Here is a tiny trained network, its code and every weight. The questions are about switching its units off for an input and a class, where a switched-off unit gives its printed mean instead of its output.

import numpy as np


def w(rows, s, z=0):
    codes = np.array(rows[::2]) - 128.0
    scale = np.full(codes.shape[1], s)
    scale[-1] = z or s
    return codes * scale


def f(y):
    return y / 2 * (1 + np.tanh(0.7978845608 * (y + 0.044715 * y**3)))


def log_softmax(a):
    a = a - a.max(-1, keepdims=True)
    return a - np.log(np.exp(a).sum(-1, keepdims=True))


def net(x, mask):
    res = np.array(x, float).reshape(1, 4) / 4 @ E
    y = f(res @ A[0][:, :-1].T + A[0][:, -1])
    res = res + np.where(mask, y, B[0][:, -1]) @ B[0][:, :-1]
    return log_softmax(res[-1] @ U[:, :-1].T + U[:, -1])


A, B = {}, {}
E = w([
[160,173,29,71,34,110,102,175,180,165],'x0',
[122,124,77,158,232,58,132,225,75,249],'x1',
[151,192,189,91,104,105,160,255,42,58],'x2',
[175,209,34,176,181,105,129,36,78,64],'x3',
],0.0089)
A[0] = w([
[102,53,223,127,70,141,100,204,172,189,2],'N1',
[153,108,95,148,123,177,67,92,166,193,76],'N2',
[58,101,192,73,98,194,162,175,167,192,128],'N3',
[121,79,81,154,150,142,123,72,210,177,21],'N4',
[158,231,73,212,146,135,112,90,81,95,100],'N5',
[116,97,75,151,127,173,91,115,212,178,107],'N6',
[180,173,49,98,45,85,94,163,194,149,73],'N7',
[103,71,238,229,186,146,197,115,63,86,13],'N8',
[161,205,192,100,117,120,185,208,60,97,78],'N9',
[146,163,76,163,138,113,151,113,94,91,55],'N10',
[140,123,74,157,183,81,138,193,100,226,39],'N11',
[91,142,106,137,120,136,139,138,128,128,45],'N12',
[117,154,153,129,153,97,119,120,146,127,35],'N13',
[165,164,178,83,9,195,102,69,173,72,23],'N14',
[118,133,178,137,67,179,134,82,169,38,12],'N15',
[98,90,149,184,185,144,103,62,169,151,102],'N16',
[104,145,120,142,190,64,94,176,76,245,25],'N17',
[169,140,134,126,146,89,158,107,151,130,40],'N18',
[154,154,151,109,123,114,114,191,99,66,19],'N19',
[137,83,97,135,123,139,123,110,148,143,17],'N20',
[172,182,67,83,25,137,134,184,139,169,60],'N21',
[131,159,82,118,63,142,125,125,114,170,19],'N22',
[178,186,71,160,166,136,128,100,124,79,24],'N23',
[124,99,125,133,76,134,124,99,100,100,232],'N24',
[207,178,101,147,155,106,110,102,118,95,66],'N25',
[141,135,143,193,143,146,159,145,145,128,28],'N26',
[173,199,163,77,121,114,185,196,96,92,31],'N27',
],0.011,0.0091)
B[0] = w([
[181,30,77,113,73,78,137,56,109,202,219],'N1',
[86,173,137,148,100,102,109,134,119,127,176],'N2',
[210,104,103,106,105,90,144,85,83,137,237],'N3',
[60,169,158,184,74,88,111,146,117,125,189],'N4',
[189,51,114,105,85,93,126,111,92,182,215],'N5',
[104,165,145,130,93,112,101,167,82,118,193],'N6',
[128,131,211,57,193,173,83,98,180,157,206],'N7',
[95,148,185,19,190,172,50,74,226,176,222],'N8',
[71,189,137,177,61,101,99,163,108,126,249],'N9',
[133,84,106,111,88,127,141,68,118,158,161],'N10',
[112,99,93,185,172,193,191,164,135,67,235],'N11',
[61,84,142,157,115,166,101,5,166,116,116],'N12',
[58,86,152,131,111,162,120,28,157,116,117],'N13',
[89,108,76,182,189,151,211,144,119,81,224],'N14',
[103,92,86,176,182,182,160,159,118,83,198],'N15',
[102,176,176,131,91,112,98,158,128,128,212],'N16',
[119,117,90,165,170,175,196,127,122,48,235],'N17',
[74,95,135,119,99,162,128,60,136,139,120],'N18',
[73,149,120,165,91,133,107,103,133,134,173],'N19',
[43,101,147,155,83,169,119,47,121,138,131],'N20',
[107,138,169,74,170,141,75,79,177,137,209],'N21',
[49,107,150,106,126,154,97,35,120,146,139],'N22',
[161,72,116,108,97,124,139,63,123,137,169],'N23',
[166,149,108,144,150,123,144,187,125,129,198],'N24',
[155,77,118,121,94,109,139,103,137,150,167],'N25',
[65,87,159,143,120,158,102,27,144,98,121],'N26',
[65,157,151,183,83,100,111,132,114,123,209],'N27',
],0.013)
U = w([
[118,94,117,153,160,154,183,127,132,90,113],'0',
[168,54,126,113,75,104,137,104,122,149,109],'1',
[93,162,148,150,68,111,112,126,124,121,110],'2',
[117,117,160,82,171,149,91,104,168,139,110],'3',
[253,196,127,102,167,82,144,215,123,127,248],'4',
],0.02,0.016)

Each question gives the input, the list of numbers given to net, and the class t.
The units are the neurons (one row each of A and B). Each row of codes is followed by its name. A weight is (code - 128) times the scale printed after its matrix; where a second scale follows, it is the last column's (A, B and U).
mask holds one flag per neuron, in row order. A switched-off neuron (its flag False) gives its mean, the last column of its row in B, instead of its output. The means were averaged over made-up inputs and are rounded, as every weight is.
A unit's drop is (log p(t) with every unit on - log p(t) with that unit switched off) / (log p(t) with every unit on - log p(t) with every unit switched off).
The circuit of an input: a set's keep is (log p(t) with only the set's units on - log p(t) with every unit switched off) / (log p(t) with every unit on - log p(t) with every unit switched off). Starting from the 12 units with the biggest drops (on a tie, the unit counted first), units are removed one at a time, each time the one whose removal leaves the highest keep (on an exact tie, the one counted first), for as long as the keep stays at least 0.8.
units of the circuit, in order: the units of the circuit, biggest drop first
most important unit: the unit with the biggest drop
k most important neurons: the k neurons with the biggest drops, biggest first
drop when u is switched off: that unit's drop, to one decimal
input [6,6,3,-1], class 0: most important unit	N11
input [1,1,-4,3], class 2: 2 most important neurons	[N1 N3]
input [-7,7,-7,-8], class 1: 3 most important neurons	[N1 N3 N14]
input [8,4,-7,6], class 3: 4 most important neurons	[N7 N9 N21 N27]
input [7,7,-7,4], class 0: 2 most important neurons	[N11 N17]
input [-4,7,2,-8], class 1: 4 most important neurons	[N1 N3 N14 N15]
input [5,6,7,6], class 2: 3 most important neurons	[N9 N27 N14]
input [-2,8,6,2], class 0: 2 most important neurons	[N17 N11]
input [8,-8,-2,-3], class 0: 3 most important neurons	[N14 N15 N8]
input [-7,6,-2,2], class 3: 2 most important neurons	[N8 N14]
input [7,-7,1,3], class 0: 3 most important neurons	[N14 N8 N15]
input [-6,5,-1,-6], class 1: 4 most important neurons	[N1 N3 N7 N21]
input [7,-3,5,-4], class 3: 2 most important neurons	[N7 N21]
input [-4,3,6,-2], class 2: units of the circuit, in order	[N9]
input [8,4,6,-7], class 3: drop when N21 is switched off	2.5
input [8,-8,-8,-5], class 0: drop when N27 is switched off	0.2
input [2,-1,-5,-4], class 2: drop when N2 is switched off	0.5
